Each row has a hidden value. The values are split into ranges, and the tier after each row names the range that its value falls in. Each part has its own value, ranges and names.
[ 107  167  265  368  -39  167   95   -9 -338 -151  -65 -230  220    3
  110 -194  154  358 -126   36   13  144  256   71  458  204   47   58
  -17   24 -134 -219 -198 -304 -349 -314]  segub
[ -12  -14  472  263 -633 -667  262 -243  161  464   71  177 -401 -542
  136 -127 -404 -794  198 -397 -199   10  -74 -572 -558 -237 -227   46
  297  182 -225  438  -51  137   53  292]  leri
[ -26 -421 -464 -374  578  331 -180  244  -14 -546  546 -370   61  250
  -76  101  612  304  454 -109  201  198  103   67  537 -380 -494  100
  -21  441 -127  140   46  201   95 -111]  Git
[ 170  180  174  196   40  140    8 -101 -161  -27 -206 -128  106  -34
  189  -68   23  316 -180   92   21   13  166  -41  189   81  142   33
  -72 -157   65 -231   11 -206 -258 -166]  segub
[  60   48  -66 -354  326  159 -252 -285  211  221 -303   34 -137 -152
  398  284 -330   98  -71   74    0 -202 -135  -61 -207  -50  288  -33
 -159 -433  479 -235  132  -26 -100  153]  nisuf
[  82   98  162  180  111  214  -26  -91 -187  -48 -199 -156  104    3
  178  -32   65  347 -104   55    7   60  165    9  290   94  110   25
  -82  -95   19 -193  -33 -226 -296 -172]  segub
[  22    7    7   37  -39  -61   47   -2  -22   29   69    1  -48 -223
   67 -100  -50  -46  160 -109    9  -35  127   96   80 -132  -71  -38
   99   67 -124  134 -163  -71  143   65]  Kebov
[ 217  318  260  306 -671 -145  247 -396  228  416 -226  -71   50 -302
  129  -64 -483 -252 -337   51   83  -48  -78 -670 -285 -242 -294 -344
  -93   -1 -252  -92 -145 -272   -6  -51]  balo
[ -39 -273 -167 -255  432  -77  -97  279 -155 -364  495  -86 -119  -85
   60  -82  379    9  496 -238  -13   59  158  378  261  -75  -42  331
  230  178   80  208  -42  254  101   62]  Git
[  38 -182   -9  -53   15 -264   63  110   -2 -128  382  -49 -182 -184
   19 -112  182 -237  352 -257  -18   64   91  -97  -30 -259 -247  195
  223  263 -109  306   37  239  143  113]  Git
[  22   75   41   61   56  136  -12  -65  -84   21 -105  -57   49 -129
  142  -45  -67  178   18   -1   20  -26  141  142  209    3   61  -66
  -20  -58  -31  -64 -178 -209  -35  -42]  balo
[ 408  554  207  259 -655 -620  374   10   -8  207  129  186   29 -639
  111 -474 -431 -436 -210   37   30 -294  144   96 -408   22  182   -4
  280 -246   11  -45 -274  -84  385   67]  Kebov
[  23  -89   35   33  -76 -229   89   64  -19  -34  261   -9 -136 -238
   23 -136   63 -212  283 -215  -20   27  117  -23    3 -208 -193   84
  204  214 -165  277  -81   94  155  100]  leri
[ 135  192  226  257  -55   90   53 -109 -174   22 -207 -104   96  -86
  178 -109  -27  247 -163   62   -2   18  172  -34  175  101  128   16
  -36 -126   -1 -182  -54 -236 -243 -153]  segub
[ 485  555  -39  169 -486 -388  305   36   62  120   21  140  103 -492
   40 -414 -323 -150 -294  197  147 -343  192   93 -321 -167  123 -128
  145 -267   -7  -82 -123 -120  527   47]  Kebov
[ 139   36 -134  -54  -35 -136   23  -83  215  214 -195  199 -236 -290
   49  -22 -174  -78   91  -22   30 -228  114 -115 -309 -470  -19 -127
   62  -76  -49  301  218   50  436  315]  numug
[ -10  -26 -195 -122  416  288 -121  171 -211 -279  106 -111  128  -28
   91  -79  206  401  198   16   71  -28  250  586  507   70  135   40
   19  -32   38  -79 -246 -161   61  -88]  sinok
[   6   42   31   56   33   90    0  -50  -67   39  -75  -28   14 -162
  117  -63  -70  115   74  -37    8  -35  140  145  176  -37   30  -65
   17  -25  -70   13 -183 -184   23   -2]  sinok
[  14  246  609  475 -688 -614  303 -243  -31  564 -242  320 -300 -662
  202 -276 -568 -593   14 -279 -259 -125   97 -171 -472   52  188   13
  302 -105 -157  285 -221 -132   31  258]  sinok
[ 216  240  -24  136 -104   -4   57 -146  101  249 -442  176  -86 -255
  101  -89 -238  157 -167  135   36 -254  195  -62 -218 -290  161 -183
  -37 -242  -22   68  171 -166  290  175]  balo
[-299 -365   -6  -27  567  668 -292 -122 -175 -142 -230 -283   36  286
  144  282  290  599  246 -102  -17  262  132   63  703  -19 -119  -59
 -222  189 -137  -23  -70 -258 -447 -150]  nisuf
[ -31  -23    2   38   51   78    0   -7  -74  -17   25  -52    9 -155
   82  -65   -6   83  154  -85   13    6  149  161  231  -65  -57  -51
   46   70 -133   71 -215 -148   48   -4]  Kebov
[ 147  381  523  447 -692 -643  341 -141  -83  447 -134  297 -182 -679
  184 -392 -529 -528  -75 -177 -186 -190  147    0 -442  117  263   41
  326 -195  -80  157 -269 -143  133  188]  sinok
[ -98 -154   86  129  -21  -70   88  125 -190 -156  322 -119  -22 -149
  -15 -172  191  -70  355 -261  -29  155  188  154  344  -56 -239   86
  198  339 -307  241 -297  -41    9  -44]  numug
[  56  101   91  114   83  184  -20  -85 -127    4 -173  -90   86  -79
  167  -39  -30  268  -56   43   14   -8  152   94  235   54  101  -40
  -62 -104    7 -144 -121 -234 -144 -100]  nisuf
[   6   35    1   11   35   59   -2  -35  -43   17  -13  -32   11 -172
  116  -52  -67   70   99  -50   21  -40  121  148  159  -55    1  -65
   33   -6  -60   12 -196 -150   56    6]  sinok
[ -12   20   41   56   20   48    9  -47  -58   53  -57   -3  -25 -188
  106  -65  -73   64  118  -76  -10  -36  142  142  147  -57   18  -55
   46    6  -87   65 -181 -155   50   33]  sinok
[ -92 -105  169   39  352  415 -159 -100 -255 -197  -30 -348  157  170
  237  121  208  425   40  -43   -6  243   70   36  585  239    3   95
 -144   37   61 -297 -170 -227 -595 -303]  segub
[  29 -111  -72 -105   68 -125   20   94   -8 -127  328  -76  -80 -177
   47  -78  109 -129  288 -169   28   27   79   57   92 -180 -185   92
  153  179  -75  169 -104  108  138   50]  leri
[  98  170  135  175  -46   89   41  -91 -120   51 -172  -55   82 -147
  153 -110  -88  192  -94   45   11  -39  162   77  162   48  111  -53
  -23 -112  -28 -127 -143 -245  -85  -86]  nisuf
[  21   60    4  -72  420  255 -151   54 -259 -188  -57  -98  110  -36
  244  -28  108  416   47   47   -9  -29  192  489  400  263  350  151
  -22 -232  258 -259 -153 -176 -207 -123]  nisuf
[  31   79  105  135   83  202  -20  -84 -140   -4 -168 -112   86  -59
  156  -38  -11  279  -39   24   12   19  159   85  274   57   73  -40
  -61  -65  -33 -132 -136 -248 -172 -115]  nisuf
[ -19   29   53   91   72  164  -17  -53 -112    7 -105  -64   46 -112
  122  -45  -26  201   61  -30    3    2  163  154  261    0   38  -63
  -13   -7  -85  -30 -193 -223  -57  -51]  balo
[  25 -176  -35  -79   56 -211   38  113  -12 -139  374  -59 -151 -170
   29  -94  172 -194  350 -238   -3   57   91  -35   23 -229 -229  167
  204  242  -94  270   -9  201  134   92]  Git

Next part:
[-139 -253   51  238    9 -161   22   92 -157  124   45 -371   25  -51
  200 -111  297   59 -209  -52 -168   47  408   40  -26 -184   38 -170
 -108  -93 -184  -99  178   78  102 -281]  X
[  54  118  -26  -35   46  -60  -28   45   66  -22  -30  168  -24   61
  -28   66 -174 -120  109   33    3    9 -197  -40   36    7   57  144
  -35   13   24   73   66  -84 -160  180]  H
[-110 -210  -13  281   27 -118   28   43 -141  164  -33 -346   10  -35
  177  -99  358  112 -179  -48 -207   29  394   27  -17 -145   41 -162
  -76 -146 -148  -12  126   51  202 -248]  X
[ -28  -77   45  278   87 -264   53  169  -18  -60   58  -77   48   67
   68 -155   84  -90 -160  -71  -51   51  205  143   60 -140  -81  -60
 -180   17   46 -174   51  -44  -87   50]  H
[-111 -210  -57  -74   47   -4  213  114  -80   -4  169 -312  -91 -120
 -119  -63   -7 -148 -172  -90   89   98  441   67 -138  -62  -20  -83
  -54  106  -11 -271  320  232  -68  -43]  W
[  82  161 -174 -138   41  176   -5 -135   51   74 -148  152  -96   -5
 -123  182 -115  -18  201   99  -23  -20 -194 -131  -59   67  109  148
  125  -90    9  298   37    7   84  180]  C
[  84   82  161  231   -8 -115 -124   78   73   38 -105  176  122   20
  157  -21   58  -17   92  -28 -152    8 -328  -33  108  -38  100  115
 -120  -56  -63  211 -176 -154  -79  186]  S
[  32  -36   82  494   38 -183  169   84    6   48  -55  -35   95   60
   90 -241  319  110  -96 -156 -101   78  223  166   67  -45  -67  -90
 -205 -112  132  -82 -121 -172  -28  115]  S
[   9   32   10   55  -17  153  380 -148  -39   34   40  -15  -31  -60
 -122  -59   85  156   58  -47  172  118  309   95 -202   23  -25  -74
   -5  -96  171  -94   68  -12 -140   60]  C
[ -24  -72  223  316  -26 -215  -19   21  -72   -1   27  -22  146   16
  254 -107  183  103  -69    1 -104   50   58   99    7 -226   18  -76
 -128 -122 -115   19  -92  -81  -90 -103]  H
[ -27    5  -20 -255   79   32  -71  120   23  -90   99    6  -62  -89
 -127  130 -286 -325    3   65   54    6 -126  -69  -59  -59   48  101
   10  199  -62   20  156  232  -51  172]  Q
[ -39  -45 -305 -311  101  155   24   60    7   80  -17 -169 -216  -84
 -242  162 -178 -245    9   17    0   -2  104 -145  -77   91   90  102
   98   97  -32   40  354  235  129  106]  W
[ -65  -76   -4 -137   86  -58 -135  170  -18  -51   86 -101  -33  -79
  -23   81 -162 -300  -80   48  -46   -8  -48  -58  -14 -117   47   48
  -30  163 -136   12  154  229   36   72]  Q
[  52  160  -52 -322   35  123   -7  -26   68  -67   31  207  -84  -32
 -164  201 -373 -207  186  106  126   10 -275 -106  -84   30   83  192
   74   95   13  122  131   76 -175  228]  C
[-101 -139   97  120   10 -119  171   66 -108    8  138 -199   16  -33
   75 -107  100   15 -135  -49   40   88  370  105  -91 -137  -25 -124
 -120  -12  -23 -230  189   36 -144 -144]  Q
[  54   62   47  303  -13  -78  298   -7   29   99  -46   58   22   93
   25 -166  171  178   58 -150   32  106  197  104    9   88   -7   -8
 -168 -149  195 -133   50 -303 -259   92]  S
[ -74 -176   86  388   65 -244  -17  120  -95   12   16 -224   92   -3
  181 -169  292   11 -228  -51 -177   30  282  129   34 -229  -49 -157
 -151  -60  -85  -49  -36   52  138  -95]  C
[  94  175   80  -39  -36   19   31  -17   87   33  -51  260   19   38
   11   71 -159  -11  224    8   39   39 -304  -75   15   72  120  183
  -47  -43   28  119   15 -193 -284  187]  S
[ -44  -24 -205 -445   46  185   21   21   -2   34   55  -96 -192 -116
 -214  222 -308 -250   75   61   85   13    2 -168 -133   58  133  140
  124  114  -89   35  383  248  -33   64]  W
[ -42   -7 -155 -424   27  225   61   -2   -7   49   61  -88 -174 -140
 -209  206 -268 -209   94   54  105   28    9 -160 -158   73  131  114
  111  107  -69   35  342  235  -41   69]  W
[ -99 -186  -43 -103   79  -78 -155  195  -51   -1   80 -245  -48 -111
    9   59  -73 -288 -151   17 -112   -4   64  -67  -12 -136   71   14
  -24  137 -212    0  214  286  121  -20]  W
[ -41  -69  -49   19    2   91 -103  -60  -76  160 -105 -151  -21  -99
   90  107  157   41   15   71 -188  -22   11 -131  -60  -80  147  -16
   72 -119 -210  276   49  136  260 -102]  X
[ -35  -55  -66   54   49  133  331  -29  -43   39   55 -165  -72 -101
 -177  -78  118   20  -64  -83  109   99  401   87 -171   24  -52 -108
  -28    4  153 -136  120  128   20   89]  Q
[ 15  40  17  25  23 -20   7 -23  -6   5 -15  55   8  -2  21  42 -37 -22
  50  47 -14  23 -43 -10 -38 -73  47  40  -6 -50 -31  91  28  -3 -49  52]  C
[-122 -248   58  249   35 -145  -44  122 -131   93   30 -344   46  -85
  175 -100  290  -13 -224  -46 -198   27  311   38   -9 -195   27 -157
 -102  -40 -189  -24   82  154  197 -187]  X
[ 116  210 -131 -183   77   73 -158   24  136  -18 -126  276  -66   25
 -133  197 -294 -229  211   93  -40  -43 -461 -153   53   77  108  257
   61   53    1  298    0    1   -3  353]  H
[  61   47  218  298  -36 -182 -123   68   34   60  -87  144  152   50
  255  -54  119   59   74  -27 -175   17 -269  -17  115  -86  108   76
 -151 -116 -109  167 -153 -217 -129   62]  S
[ 104  202 -120 -175   54   13 -232    6  108   22 -146  274  -56   71
  -28  224 -281 -179  225  133  -98  -63 -496 -191   87   40  155  270
   65  -15  -77  336   37  -70  -26  231]  H
[ -76  -96   36 -131   19   27  -48   74  -59   22   81 -142  -25 -122
   12   80  -66 -151  -42   40  -26   23   37  -71  -87 -101   89    7
   -3   77 -160   26  165  208   17  -34]  X
[ 111  152  -49   -9  106  -10  -93  156  162  -65  -72  223  -12    7
 -148   52 -201 -295   94  -23  -36   -6 -372  -50   96   77   33  202
  -65  148   93  156  -82   12  -26  466]  S

[ -22  -68  -16  -35   68  -12  -42   11   28   51  -82   88    6    2
  -34 -165    7   45   -4   46  132   27  -40  -67   15  -82   33  -54
  175 -161  133 -113   26   56   46  -64]  bamo
[ 118  -16   48  -14 -178  -63   78   27    3   26   74   45   93 -158
   34  105   93 -143   24 -125  -18  -34  125   -5   -3  -49   96    8
  -42   82 -138    0  -24  -94  -14   60]  reni
[ -17  206  289  -55  130  120   97 -139   59   44 -306  118   73   44
  121 -245   54 -296   64  156  158   51   17  173 -189 -146  113  -16
  273 -294  209 -406 -182   -5  -70   79]  bamo
[ -23  -93  -69   76   88    9 -133  -14  -20   38   -2 -114  -19  -99
   31  -13  -23    8  -17   31   99   25  -29   58  137  205  -30 -118
  -16   66   18    3   46 -149  177    8]  sedav
[-66 -53 -80 -33  45 -43 -12  14 -10  51 -21  22  29 -55  27 -92 -17  59
  15  30  73 -27   6  31  18  -9  12 -39  97 -78  67 -33  64 -34  29 -52]  pova
[  -3  -93   75 -128  -93   49   60  -61   59   42  -80  197  109   -8
   99 -163  -36   75   89   25  180   32  -16  -73  -34 -227  105   44
  232 -215  147  -21  -21  113  -63  -13]  pova
[ 124 -126   22   16 -113  -12  -34  -19    1   18   24  104   58 -104
   78   89   32   21   69  -72   58   -6  113  -10   44    0   83   26
   -2   35  -54   70    3  -31  -16   14]  fik
[ -41  -90 -111  -57   -1  -60   -3   32   -5   42   11   43   37  -49
   28  -94  -11  118   16   -7   88  -37    5  -23   27  -56   16  -20
  113  -78   57   24   88    2   12  -73]  pova
[  76 -107  -63  -50 -177  -18   10   14    0    8  113   13   15  -88
   17   25   49   58   -1 -107   78  -79   59   -2   74   -7    7    1
   -3   99  -47   88   40  -59   31   27]  fik
[  38   10  -32  -65  -31  -10   34   -5    2    1   -7  -95   30  -46
   98 -120   76  -29  -21  -40  160  -49  -20   59   23   -6  -15  -47
  122   12    8  -22   30 -104   46   29]  sedav
[ -20 -148 -175  -25   -5  -96  -50   64  -23   44   60   34   20  -72
    5  -28  -15  175   12  -36   55  -48   29  -44   72   -2    4  -21
   54  -16    9   98  131   -8   27  -99]  sedav
[ -25  -47 -100   49  201 -107  -89   66  -24   60  -95   21    0  -34
  -11  -90   24   37    0   50   47   19   13  -13    9   27   24  -74
  116 -125   62 -104   90  -13   41 -125]  pova
[ -58 -336 -359   -5   18 -189 -160  175  -30   77  149  120  -40  -60
 -178  -18  -64  420  -28  -57   11  -33   -7 -257  174  -24  -21  -42
   36  -44   37  205  260  124   82 -250]  pova
[ -20 -130 -137   16   -8  -33  -86   24  -23   35   74  -59  -15  -94
    4   -5  -19  103  -19  -24   76  -36    2   17  126  120  -32  -71
  -12   74   -1   78   92  -97  118  -28]  sedav
[ -26  -56  -59  -32   96  -49  -46   46   18   54  -74   88  -17   16
  -81 -170   28   58  -25   39   97    1  -23  -73    3  -88   20  -59
  173 -163  131 -134   50   67   34 -100]  bamo
[ -37   68  -13   -1  107  -56   34  -10  -32   43  -96   -7   62  -65
  134  -53   27  -75   52   46   35  -43   83  167  -74   22   38  -15
   91  -80   22 -106   22 -106  -43  -24]  sedav
[ 174  -92   11    9 -112  -39  -20   11    6    2   27   42   52  -95
   71   58   96  -18   33 -110   83  -14   89  -35   41  -15   65    4
   26   59  -88   52   13  -50   -1   16]  fik
[ 199 -155   67   18 -194  -44  -11   14   26   20   57  135  105 -149
   48  134   65  -34   66 -135   38   38  109 -131   57  -71  136   27
  -19   50 -121   91  -12   -5   -5   26]  reni
[169 -93  39  15 -77 -16 -31 -15   8   1 -19  53  64 -83 112  40  80 -16
  54 -79 109   8  86 -17  31 -11  77  10  51  26 -59  40  -2 -43 -10  19]  fik
[ 157 -100   87  -25 -229    2   37  -21   32   18   60  116   93 -131
   59   89   60  -59   58 -117   57    0  103  -56   30  -83  114   35
   -6   50  -86   55  -43  -25  -16   66]  reni
[ 150  -67   88  -23 -229  -57   85   18   29   32   76  107  139 -177
   45  119   76 -133   51 -140   -6   12  117  -89    4 -115  145   29
  -25   49 -144   37  -39  -45  -27   57]  reni
[   7  -37   52   26  158  -26  -73    7   24   67 -181  204   -7   27
  -66 -126   23  -10   32   90   60   50   48  -42  -53  -97   87  -29
  171 -240  160 -224  -15  113  -25  -99]  bamo
[117  -7  -8 -19 -41 -57  26  10 -13   0 -20   7  53 -68 115  -2 102 -38
  32 -72  78 -51  96  56 -22 -22  45  11  75  12 -56  -3  25 -75 -47   2]  fik
[ -72 -118 -160    5  110  -87 -102   87   -8   71   -4   68  -61  -11
 -152 -117   -9  138  -50   35   42  -20  -16  -86   68   -6  -16  -83
   90 -103  112  -78  109   52   82 -137]  bamo
[ 102  -61   21   -5 -202  -53   50   28    5   31  118   39   74 -169
   -3  120   66 -101    9 -127  -19  -33  108  -27   42  -20   78   -3
  -76  113 -134   36   -9  -93   25   57]  reni
[ 117  -77  164   20 -184   38   30  -78   25   39    5  185  118 -151
  102  155    1 -114  117  -51    1   22  165   35   -8  -39  158   59
  -50   16  -61    9  -91  -40  -53   89]  reni
[ 111   51    5  301  221 -175 -135   90  -89   65  -31 -169   44 -280
   16  304  104 -358   -5  -29 -193   75  182  120   57  364   80 -151
 -257  195 -275 -128   10 -330  150   10]  reni
[ 153 -125  151   23 -105   62  -37 -100   31   18  -71  175  107  -96
  168   81    2  -27  135  -24  113   61  113    4   13  -34  145   54
   49  -40   -9   39  -70   -1  -47   55]  fik
[  21  -67   24  -43  -25   -8   20  -37    8   36  -60  111   97  -61
  136  -45  -10   38   89    7  103    2   57   27  -25  -80   85   32
  123 -107   48    7   15    6  -60  -19]  sedav
[-91 -51 -68 -81 -78   6  35 -24  -6  45  55  14  29 -70  38 -71 -43  68
  13  10  77 -75  15  80  35  -8  -8 -14  51 -12  62  17  40 -60  32  10]  sedav

[-362   93 -113  -32 -155   19 -134  -29  -20   25 -110  -81    5  -10
 -219  -31  119  295  105   72  -74  -66  253   10   36  143   -2  223
 -193 -137  -90   90 -227   20 -197  227]  liko
[  42 -264  -80  -42   42 -115  -90   39 -126 -129 -147 -102  -66  117
 -234   60  -89   46  127   57  -28   29   92 -161  -89   12   22  209
  -26   -3  -99 -140 -188   48   63  197]  liko
[ -97  244   22  -55    4  109   14  -15  -74  -61  112   73   71 -163
   52  -19   47   -3  -11 -143  -85   -3  -56    9    9  -50  -13    8
    4  -57  140  -25   74  -61   55 -247]  gab
[ 199 -169  -24  128   88 -143  -50  248 -171  -98 -195 -193    7  -50
 -106  127 -100  125 -163  -60   99  107 -115 -310   -6 -354   96   49
  225  100 -146  -54 -393    1  228   96]  Soki
[   5   30   -7  -93   75   56   42 -168  -10  -76  172  178    0   60
   26  -60  -77   46  203   90 -210  -72  155   53 -185  367   97  126
 -144 -290   75   74  175  -70   10 -165]  liko
[-249  250    2 -108  -57  232   29  -52  -71  -47   88  111   77 -241
   75 -138    5  -16   22 -136  -15  -16  -48  -53   44 -107  -78  -22
 -142  -32  156  -24   92  -47   37 -327]  Soki
[-491  356  -80  -25 -220  166  -95   41  -46   73  -70  -87   93 -276
  -62 -100  178  285 -113  -96   58  -52   73  -47  185 -200  -67   60
 -153    7  -11   97 -241   -5 -146   -8]  Soki
[-227  232    4 -146  -64  189   20  -91  -62  -50   98  103   48 -191
   38 -101   18    0   49 -102  -46  -41   17   -1   27  -38  -46   -9
 -147  -58  151  -12  109  -41   22 -263]  tida
[-219  207    4 -156  -67  162   11 -100  -58  -51   93   96   32 -153
    7  -81   19   12   81  -76  -64  -49   53   17   14   14  -34   13
 -155  -74  141  -14  112  -36    4 -212]  tida
[ -78   96   -6 -110   15   12  -31  -88  -58 -101  102   62    3   24
  -96   44   57  -30  180  -40 -196  -26   84   91  -63  200   -9  140
  -44 -123  121  -88  138  -14  -22  -56]  tur
[ 103 -262  -36   -1   21  -99  -48  130 -150 -101 -230 -155  -58   -3
 -177   67 -162  126  -22   39  107   62   35 -293  -30 -244   85   59
   43   58 -139  -40 -333   27  188  144]  sorum
[  98 -171  -27   17   37  -33  -16  131 -146  -86 -168 -106  -18  -83
  -75   16 -162  112  -91   -6  120   62  -35 -302  -26 -295   79   11
   45   57 -108  -10 -302   -3  213    4]  gab
[  87 -226  -26  -11   23  -40  -19  102 -140  -93 -190 -100  -45  -40
 -122   17 -187  111  -20   34  108   52   21 -289  -40 -234   80   23
    3   33 -110  -10 -285    5  199   48]  tida
[  51   82   24  -95   63   86   76  -99  -45  -69  153  140   22  -71
  111  -64 -111   59   30   24  -82  -52   47  -48 -119   97  121   -7
  -73 -180   76   90   93  -82  125 -271]  tida
[-538  362  -82   26 -249  155 -126   97  -50   77 -147 -125   97 -286
 -128  -70  218  295  -99 -126   53  -17   67  -44  227 -234 -102   71
 -121   22  -19   93 -311    1 -175   58]  Soki
[  12   37   20  -44   59   87   68 -132    6  -52  129  192    9   11
   48  -77 -119  103  184  105 -184  -55  164   12 -172  324  129   57
 -133 -334   63  182  109  -98   43 -203]  tur
[ 123  202   52    2  130  111  130  -92   -4  -34  265  229   84 -100
  252  -83  -98  102  -24   12 -154  -64    8   -3 -168  194  187  -35
  -16 -310  101  217  143 -152  131 -415]  gab
[-285  231  -16 -186 -101  142  -27 -123  -51  -51   98   68   23 -122
  -46  -59   82   21  114  -70  -92  -64   96   71   36   68  -60   64
 -173  -66  146  -49  130  -10  -59 -133]  sorum
[-148 -134  -64  -99  -96  -18 -106   89 -162  -93 -238 -182  -49  -71
 -249   36  -40   69   19  -45  117   44   42 -218   83 -297  -56   86
  -53  162  -66 -154 -270   77   75  171]  sorum
[ 215  -52  -65 -324  118   37  124 -237  -69  -66  338  116  -29  -26
  309 -174 -258  175 -192  201  124 -223   96 -208 -222   40  299   -3
 -220  -94  -78   70  112  -18  224 -299]  tida
[  82  -24  -48 -245   81    0   39 -204  -57 -100  248  102  -27   63
   85  -61 -107   59   49  118  -73 -140  128  -32 -181  223  150  115
 -162 -138   18  -35  174   -7   79 -144]  tur
[-117  114  -11 -122  -15   28  -32  -87  -60  -84   87   45    4   -9
  -86   25   56   13  140  -31 -153  -37   94   66  -38  153   -2  121
  -71 -106  101  -66  105  -12  -24  -50]  tur
[ 229   44   73  250  133 -180  -56  272 -125 -114 -125 -112   53  -16
 -150  285   77    5  -32 -205 -178  177 -157  -34   -6 -141   47   60
  418  -36   39  -48 -214  -75  158   49]  gab
[-374  270   -8 -286 -129  261    3 -164  -80  -76  124  119   30 -218
   -4 -138   56 -121  134 -152  -32  -60   21   48   77  -52 -157    2
 -254   32  239 -158  244    2  -27 -291]  tida
[-288  172  -52  -62 -143   65  -86   34  -79   -2  -91  -91   30 -161
 -120  -12   93  190  -41  -64   28  -22   80  -59  109 -158  -24   64
  -86   16   -8   22 -200    7  -50   48]  tida
[-233  179   -3 -177  -73  172   13 -125  -54  -56   92  105   22 -138
   -1 -100    4   10  116  -51  -66  -55   81   14    4   45  -37   23
 -190  -88  137  -13  126  -30   -5 -209]  sorum
[  12  130   24  -37   59  136   85  -56  -42  -43  137  153   57 -138
  155 -106 -109   85  -17  -10  -55  -35    3  -84  -93   31  105  -32
  -73 -182   70  136   46 -102  124 -329]  gab
[-170  -71  -41 -100  -92   19  -86   67 -144  -96 -192 -127  -35  -85
 -229   25  -20   25   65  -67   64   44   35 -160   75 -232  -73   74
  -58  119   -9 -147 -188   57   55  105]  sorum
[  55 -240  -50  -41   24  -84  -57   48 -123 -110 -152  -96  -64   66
 -195   48 -128   88   91   71    9   29   91 -198  -74  -42   59  130
  -26  -16  -99  -64 -205   32  107  148]  tur
[-283   96  -47 -218  -48  148  -46 -172  -68 -119   96  121   -1  -21
 -112  -86   48 -140  282  -71 -161  -41   91   90  -38  201 -150  173
 -236  -69  184 -199  241   12  -88 -131]  liko
